Below is a small trained network, with its code and all its weights. Each question gives an input and a class and asks what happens when units are switched off, that is, made to give their printed mean instead of their output.

import numpy as np


def w(rows, s, z=0):
    codes = np.array(rows[::2]) - 128.0
    scale = np.full(codes.shape[1], s)
    scale[-1] = z or s
    return codes * scale


def norm(h):
    return h / np.sqrt((h * h).mean(-1, keepdims=True) + 1e-5)


def f(y):
    return y / 2 * (1 + np.tanh(0.7978845608 * (y + 0.044715 * y**3)))


def log_softmax(a):
    a = a - a.max(-1, keepdims=True)
    return a - np.log(np.exp(a).sum(-1, keepdims=True))


def net(x, mask):
    res = np.array(x, float).reshape(1, 8) / 4 @ E
    u = 0
    for l in range(3):
        y = f(norm(res) @ A[l][:, :-1].T + A[l][:, -1])
        res = res + np.where(mask[u : u + 3], y, B[l][:, -1]) @ B[l][:, :-1]
        u += 3
    return log_softmax(norm(res)[-1] @ U[:, :-1].T + U[:, -1])


A, B = {}, {}
E = w([
[129,35,83,105,102,112,194],'x0',
[127,78,127,131,146,109,162],'x1',
[102,143,83,203,45,203,147],'x2',
[103,104,117,143,190,255,123],'x3',
[126,156,144,173,212,134,92],'x4',
[149,126,169,162,222,176,116],'x5',
[35,114,96,86,80,157,94],'x6',
[148,142,95,254,107,151,167],'x7',
],0.0081)
A[0] = w([
[2,152,88,3,193,178,94,47],'L0N1',
[254,127,126,98,82,152,130,123],'L0N2',
[119,26,240,143,209,51,215,5],'L0N3',
],0.0053,0.0019)
B[0] = w([
[168,126,182,152,115,149,52,251],'L0N1',
[26,5,204,179,61,127,246,156],'L0N2',
[74,94,72,170,192,78,74,197],'L0N3',
],0.011,0.0025)
A[1] = w([
[86,117,81,255,72,168,17,250],'L1N1',
[147,217,203,151,150,73,68,101],'L1N2',
[76,27,237,61,95,185,80,123],'L1N3',
],0.0078,0.0018)
B[1] = w([
[49,190,106,185,180,162,229,254],'L1N1',
[254,95,78,77,242,185,95,214],'L1N2',
[181,243,81,85,193,195,106,206],'L1N3',
],0.011,0.0064)
A[2] = w([
[104,156,243,156,136,196,2,51],'L2N1',
[175,48,189,169,41,129,46,1],'L2N2',
[67,70,81,40,43,173,73,173],'L2N3',
],0.005,0.0036)
B[2] = w([
[214,135,249,139,115,109,106,156],'L2N1',
[51,93,121,70,99,104,157,1],'L2N2',
[120,191,129,58,170,199,26,221],'L2N3',
],0.012,0.00098)
U = w([
[49,162,92,218,186,221,212,246],'0',
[100,129,195,139,67,52,183,3],'1',
[166,47,185,100,175,28,157,13],'2',
[89,136,68,68,47,2,79,39],'3',
[214,225,174,81,219,190,26,251],'4',
],0.0092,0.0044)

Each question gives the input, the list of numbers given to net, and the class t.
The units are the neurons (one row each of A and B). Each row of codes is followed by its name. A weight is (code - 128) times the scale printed after its matrix; where a second scale follows, it is the last column's (A, B and U).
mask holds one flag per neuron, layer by layer. A switched-off neuron (its flag False) gives its mean, the last column of its row in B, instead of its output. The means were averaged over made-up inputs and are rounded, as every weight is.
A unit's drop is (log p(t) with every unit on - log p(t) with that unit switched off) / (log p(t) with every unit on - log p(t) with every unit switched off).
The circuit of an input: a set's keep is (log p(t) with only the set's units on - log p(t) with every unit switched off) / (log p(t) with every unit on - log p(t) with every unit switched off). Starting from all 9 units, units are removed one at a time, each time the one whose removal leaves the highest keep (on an exact tie, the one counted first), for as long as the keep stays at least 0.8.
units of the circuit, in order: the units of the circuit, biggest drop first
k most important neurons: the k neurons with the biggest drops, biggest first
k most important neurons of layer l: the k neurons of layer l with the biggest drops, biggest first
drop of u: that unit's drop, to one decimal
input [2,-6,3,-8,3,-5,-4,5], class 1: 2 most important neurons => (L1N3 L0N3)
input [6,-2,5,-3,-8,0,2,-3], class 4: units of the circuit, in order => (L2N3)
input [-3,-6,3,-4,-3,-6,-2,-1], class 3: 2 most important neurons of layer 1 => (L1N1 L1N3)
input [6,-2,1,-4,-4,4,-1,-3], class 3: units of the circuit, in order => (L1N1 L1N2)
input [-3,3,-7,6,-5,-8,-6,7], class 2: 3 most important neurons => (L1N1 L1N3 L0N1)
input [-2,-8,-2,5,0,-7,-3,0], class 0: 2 most important neurons => (L1N1 L0N2)
input [-1,-1,3,-2,3,-7,-1,-2], class 3: 4 most important neurons => (L0N1 L0N3 L1N1 L1N3)
input [-5,8,-6,8,0,-6,-8,4], class 2: units of the circuit, in order => (L1N1 L1N3 L2N3)
input [0,7,-4,-2,-8,-5,3,-3], class 4: 2 most important neurons => (L2N3 L1N3)
input [-5,-3,5,-8,-8,7,2,-1], class 1: units of the circuit, in order => (L1N3 L2N3)
input [8,7,0,8,-8,7,8,3], class 4: 2 most important neurons of layer 1 => (L1N3 L1N1)
input [-1,-5,-6,-8,-1,0,-3,-1], class 2: drop of L2N3 => 0.2
input [-8,-3,8,-1,-5,-7,-8,-3], class 0: drop of L0N1 => -0.1
input [-1,5,4,-4,-7,0,3,-8], class 4: most important neuron => (L1N3)
input [7,-1,-2,-2,7,-1,-5,-7], class 2: drop of L1N2 => 0.1
